Here is a tiny trained network, its code and every weight. The questions are about switching its units off for an input and a class, where a switched-off unit gives its printed mean instead of its output.

import numpy as np


def w(rows, s, z=0):
    codes = np.array(rows[::2]) - 128.0
    scale = np.full(codes.shape[1], s)
    scale[-1] = z or s
    return codes * scale


def f(y):
    return y / 2 * (1 + np.tanh(0.7978845608 * (y + 0.044715 * y**3)))


def log_softmax(a):
    a = a - a.max(-1, keepdims=True)
    return a - np.log(np.exp(a).sum(-1, keepdims=True))


def net(x, mask):
    res = np.array(x, float).reshape(1, 5) / 4 @ E
    y = f(res @ A[0][:, :-1].T + A[0][:, -1])
    res = res + np.where(mask, y, B[0][:, -1]) @ B[0][:, :-1]
    return log_softmax(res[-1] @ U[:, :-1].T + U[:, -1])


A, B = {}, {}
E = w([
[253,24,149,7,227,107,37,189],'x0',
[135,129,128,131,125,130,131,123],'x1',
[158,37,242,169,10,30,32,23],'x2',
[133,124,129,117,124,126,139,129],'x3',
[130,116,135,134,134,128,144,126],'x4',
],0.0053)
A[0] = w([
[225,49,144,58,203,110,64,180,60],'neuron 1',
[36,193,109,197,44,160,184,50,2],'neuron 2',
[156,68,221,151,47,46,69,57,156],'neuron 3',
[104,190,3,103,235,185,199,246,145],'neuron 4',
[235,59,150,43,207,119,55,164,23],'neuron 5',
[147,64,221,147,42,50,63,63,105],'neuron 6',
[216,69,153,72,199,121,74,165,70],'neuron 7',
],0.005,0.00056)
B[0] = w([
[39,197,213,204,37,53,208,194,231],'neuron 1',
[45,217,235,224,36,42,227,179,209],'neuron 2',
[203,23,45,43,225,224,31,56,238],'neuron 3',
[232,6,24,24,254,239,1,52,254],'neuron 4',
[61,215,186,208,41,54,221,165,236],'neuron 5',
[221,54,68,48,219,209,37,87,236],'neuron 6',
[60,207,188,200,58,55,208,194,210],'neuron 7',
],0.0046,0.0059)
U = w([
[247,46,80,36,210,255,50,56,253],'0',
[10,205,183,207,51,7,215,196,3],'1',
],0.007,0.00043)

Each question gives the input, the list of numbers given to net, and the class t.
The units are the neurons (one row each of A and B). Each row of codes is followed by its name. A weight is (code - 128) times the scale printed after its matrix; where a second scale follows, it is the last column's (A, B and U).
mask holds one flag per neuron, in row order. A switched-off neuron (its flag False) gives its mean, the last column of its row in B, instead of its output. The means were averaged over made-up inputs and are rounded, as every weight is.
A unit's drop is (log p(t) with every unit on - log p(t) with that unit switched off) / (log p(t) with every unit on - log p(t) with every unit switched off).
The circuit of an input: a set's keep is (log p(t) with only the set's units on - log p(t) with every unit switched off) / (log p(t) with every unit on - log p(t) with every unit switched off). Starting from all 7 units, units are removed one at a time, each time the one whose removal leaves the highest keep (on an exact tie, the one counted first), for as long as the keep stays at least 0.8.
units of the circuit, in order: the units of the circuit, biggest drop first
k most important neurons: the k neurons with the biggest drops, biggest first
drop of u: that unit's drop, to one decimal
input [-3,6,3,-5,8], class 0: units of the circuit, in order : [neuron 1]
input [5,8,-4,1,7], class 1: units of the circuit, in order : [neuron 3; neuron 6]
input [5,5,-4,-3,-5], class 1: units of the circuit, in order : [neuron 3; neuron 6]
input [-4,-5,4,7,-5], class 0: 3 most important neurons : [neuron 1; neuron 5; neuron 7]
input [8,-3,-7,-6,-3], class 1: 3 most important neurons : [neuron 1; neuron 5; neuron 7]
input [-6,-8,6,0,5], class 0: 2 most important neurons : [neuron 3; neuron 6]
input [7,-2,5,8,-3], class 1: drop of neuron 1 : 0.4
input [-3,3,4,-1,-6], class 0: drop of neuron 5 : 0.1
input [3,1,2,-6,2], class 1: drop of neuron 4 : 1.3
input [-6,8,-6,7,-1], class 0: drop of neuron 7 : 0.3
